Here is a tiny trained network, its code and every weight. The questions are about switching its units off for an input and a class, where a switched-off unit gives its printed mean instead of its output.

import numpy as np


def w(rows, s, z=0):
    codes = np.array(rows[::2]) - 128.0
    scale = np.full(codes.shape[1], s)
    scale[-1] = z or s
    return codes * scale


def f(y):
    return np.maximum(y, 0)


def log_softmax(a):
    a = a - a.max(-1, keepdims=True)
    return a - np.log(np.exp(a).sum(-1, keepdims=True))


def net(x, mask):
    res = np.array(x, float).reshape(1, 3) / 4 @ E
    y = f(res @ A[0][:, :-1].T + A[0][:, -1])
    res = res + np.where(mask, y, B[0][:, -1]) @ B[0][:, :-1]
    return log_softmax(res[-1] @ U[:, :-1].T + U[:, -1])


A, B = {}, {}
E = w([
[107,140,251,227,85,50],'x0',
[212,95,167,59,168,60],'x1',
[138,200,70,130,103,55],'x2',
],0.012)
A[0] = w([
[193,57,195,111,130,44,100],'N0',
[170,114,168,77,174,82,171],'N1',
[175,135,243,233,97,93,12],'N2',
[131,131,196,90,89,95,135],'N3',
[125,240,100,150,135,24,25],'N4',
[71,111,188,190,77,80,123],'N5',
[119,40,237,161,161,197,4],'N6',
[40,136,129,253,63,190,134],'N7',
],0.012,0.0026)
B[0] = w([
[78,207,164,94,58,25,214],'N0',
[63,139,116,117,82,117,193],'N1',
[111,8,49,136,65,233,252],'N2',
[138,151,89,77,148,117,176],'N3',
[211,123,230,212,190,182,203],'N4',
[121,97,123,65,108,166,229],'N5',
[225,151,183,229,205,129,214],'N6',
[74,223,101,119,110,37,252],'N7',
],0.012,0.017)
U = w([
[40,168,134,114,82,6,100],'0',
[125,63,45,53,112,189,251],'1',
[191,140,207,214,142,102,16],'2',
],0.017,0.0024)

Each question gives the input, the list of numbers given to net, and the class t.
The units are the neurons (one row each of A and B). Each row of codes is followed by its name. A weight is (code - 128) times the scale printed after its matrix; where a second scale follows, it is the last column's (A, B and U).
mask holds one flag per neuron, in row order. A switched-off neuron (its flag False) gives its mean, the last column of its row in B, instead of its output. The means were averaged over made-up inputs and are rounded, as every weight is.
A unit's drop is (log p(t) with every unit on - log p(t) with that unit switched off) / (log p(t) with every unit on - log p(t) with every unit switched off).
The circuit of an input: a set's keep is (log p(t) with only the set's units on - log p(t) with every unit switched off) / (log p(t) with every unit on - log p(t) with every unit switched off). Starting from all 8 units, units are removed one at a time, each time the one whose removal leaves the highest keep (on an exact tie, the one counted first), for as long as the keep stays at least 0.8.
circuit, biggest first: the units of the circuit, biggest drop first
top k neurons: the k neurons with the biggest drops, biggest first
drop of u: that unit's drop, to one decimal
input [-5,-3,7], class 2: top 2 neurons : N2, N4
input [-3,-3,-1], class 0: circuit, biggest first : N2
input [8,-6,4], class 1: top 3 neurons : N2, N5, N0
input [4,5,7], class 2: top 2 neurons : N4, N7
input [-6,3,-7], class 2: top 2 neurons : N2, N6
input [7,0,-7], class 1: top 3 neurons : N2, N5, N4
input [3,2,-2], class 1: top 2 neurons : N7, N2
input [6,-2,-6], class 1: top 3 neurons : N2, N5, N4
input [7,-5,-1], class 1: top 3 neurons : N2, N5, N0
input [0,-7,-5], class 0: top 2 neurons : N7, N4
input [3,3,6], class 2: top 2 neurons : N4, N7
input [4,2,-1], class 1: top 2 neurons : N2, N7
input [7,-8,-8], class 0: top 3 neurons : N7, N4, N5
input [-5,6,6], class 0: top 4 neurons : N2, N6, N1, N5
input [-5,3,-8], class 2: circuit, biggest first : N6
input [-1,-4,-4], class 0: drop of N1 : -0.1
input [7,2,-3], class 1: drop of N2 : 1.6
input [-3,-1,4], class 2: drop of N2 : 1.6
